Each row has a hidden trait or not; one of two labels after the row says which. A new part has a new trait and new labels.
[-14   3  -7 -11  13   1  -1  18   0  -5  -8  21  -6   9  -3  -2] : Sl
[-30 -13  -2 -30  -7   0 -18  16   8   1  -6  14  -2  10  -6 -16] : zh
[22  2 10 -5 -9 -4 10 10 -2 16  3 -6  0 -9 77 10] : Sl
[  2  50   6  10   2  -3   5 -18  -6  -9  -1  12  -5   2 -87  -8] : zh
[  9  26   6 -12  -6  -8   3  13   3  10   2 -16   4 -12  28   5] : zh
[ -3  48   7   7  -6   0   0   5   2   4  -3  17   6   5 -24   0] : zh
[ -7  44   9 -13  -4 -11  -4   9   4  -1   3 -13   0   1 -59  -1] : zh
[  7  50  19 -11   4 -12   4  23   7  12  -5 -14  10 -11 -10   0] : zh
[ 7 32 -4 -6 11 -2 -2  6  2  6 -5 -8  0 -7 -3  1] : Sl
[20 48  5 -1 -3 -1  4 -3  3 15 -2 -9  0 -6 29  4] : zh
[ -2  57  12   2   6  -6   2 -12   0   5  -4   7  -6   5 -67  -4] : zh
[  0  56   7   5  18  -4  -8   7   1  -4  -4  -1  -5  -9 -66  -1] : Sl
[ -3  22  -6 -11  14   0  -3  16   4   6  -5   5  -4  -4  32   5] : Sl
[-10 -32  -1 -10  12   0  -1  20  -1   2  -3   7  -2  -8  19   2] : Sl
[-17  -7   0 -12 -11  -7  -9  14   6   1  -3  -7   0  -3 -14  -8] : Sl
[ -7   7  12  -3  -9   2   5  -3   0  -2   0  18   5  13 -51  -1] : zh
[  1  17  -3  10  22  -9  -7   6   5   1   0 -18  -1 -17  -8   4] : Sl
[-13 -31  -2  -1   4  -5   5 -13  -4   9   2  19 -11   5 -35  -1] : zh
[-20 -25  -1 -18  -4  -4   4  23   5   8  -6  21   7   7  18  -4] : zh
[  9  21  16   9   6  -5   7   0  -2   3  -3   9  -4  -2 -43   0] : zh
[ 12  21   3   6  25  -9  -7  17   5   5   1 -23  -4 -19   5  12] : Sl
[ -3   7  -5   4  16  -4 -11  24   9   7  -5 -15   4 -15  32  -1] : Sl
[-18 -11  -6  -8   3   1  -2   7   0  -3  -5  35  -7  11  -8  -4] : zh
[ 5 53  7  1 -7 -4  4  9  3  7  0 11  3  2 -6  3] : zh
[ -3  29   8  16  11  -6   6  -1  -4   0  -5  10  -3  -4 -56   2] : Sl
[ -6   3  -5   2   6  -2  -9  22   6   4  -6 -16   5 -14  20  -1] : Sl
[ -7  -2   4   4  30  -9  -7  19   5   8  -8 -18   3 -16  16   2] : Sl
[ -5  75  13   0   8  -8   2 -15   2   6  -4  14  -6   0 -74  -5] : zh

[ 28 -13   0  32  31  13 -14 -17 -31   2 -24   9   6  -2 -14   1 -13  48
  12   1 -37  16   3   4 -25  13  28  -1  20  30 -18 -13  10] : R
[ 23  -7  28  22  35  31  13   6   9  15 -27 -30 -30   2 -16   8 -14   8
  -7  94 -31   9   3 -35  31  19  32  46 -31  25 -19 -58 -13] : R
[ 28 -11  -5  24  24  18 -21 -18 -23  -4 -10  23   5  -6 -12  -8  -8  63
  16 -33 -37  10   7  16 -44  16  32 -10  37  30 -35   4  17] : B
[ 25   2  12  10  23  32  -1  -3   8   1   0 -10 -23   7 -10  -7  -1  28
   3  34 -36   2   8  -9  -5  18  37  12   6  21 -40 -30   0] : R
[  1 -18  -5  44   5 -25  -4 -10 -28  -2   9  35   6   3 -21   4  -7  55
  -2 -30  -9   2  11  -2 -36  35  11 -43  18  36 -16  23   5] : B
[  8   2  -3  16   6  -1  -8 -10 -12  -5   6  12  11   9  -6  -4   1  25
   6 -19 -12   1   8  12 -24  14  10 -26  19  15 -20   2   9] : R
[ -8  12  -5 -15 -36 -29   8  -3 -24   6  19 -16   1  29  31  -5   3 -32
  -5   6   1  -3  -8  27  -4  -3 -17  -8 -15   5  -4   3   0] : R
[-31  29   4 -28 -48 -21  17  13  24  -5  62  -3 -12  29  15 -13  14 -26
 -17  -5  34 -24  16   0   9  18 -14 -30 -18 -16 -27  18  -6] : B
[  8  -1  22  12  21  20  14   7  24  12 -27 -34 -15  -1 -11  11  -1 -24
  -7  79 -17   2  -6 -31  39   6  15  30 -30  11  -4 -52 -16] : R
[  5  -5 -12  10 -19 -25  -3 -17 -59   5   9   4  15  23  23  -5  -3   4
   5 -10 -14   9  -7  39 -31   0   0  -6   5  20   0   2   9] : B
[ 17 -20  21  25  19  11  11   4   0  17 -28 -17 -39  -7 -13  10 -17  13
  -9  69 -33   8  -8 -32  17  18  26  40 -29  33 -14 -40 -13] : R
[ 34 -22  -3  32  27  12 -16 -19 -47   5 -29  15  -1  -6  -7  -2 -19  61
  16 -12 -45  21  -1  17 -36  11  28  12  23  38 -22  -3  15] : B
[ -9   8  10  -7 -26 -12  18  10   8   8  19 -17 -24  18  14  -2   1 -21
 -13  32   5 -10   0  -4  13  13  -2   5 -27   7 -18 -12  -8] : R
[ 16 -21 -12  15 -11 -17 -11 -17 -54   5   2  18   3   2  16  -6  -8  37
  10 -28 -31  11 -10  34 -44   5  18   7  17  29 -13   5  13] : B
[ -1  37 -12 -13 -19  -9  -2  -7 -29 -17  63  12  22  47  21 -24  12  14
   5 -38  16  -6  28  45 -34   9   2 -35  25  -8 -25  23  17] : B
[ 14   3  -3  18  20  12 -13 -10   3 -11   0  17  12   1 -16  -6   3  41
  10 -30 -17   1  13   9 -29  16  18 -30  31  15 -28   2  13] : R
[-20  17   0 -15 -42 -35  16   7  -4   1  45   0 -16  31  19  -9   6 -17
 -14  -2  21 -15   8  10  -3  17 -15 -27 -19   4 -16  20  -4] : R
[-27  27 -25 -21 -28 -23 -17  -6  15 -28  61  40  35  14   1 -17  28   5
   4 -99  36 -20  18  29 -42   6 -17 -81  48 -25  -4  56  17] : B
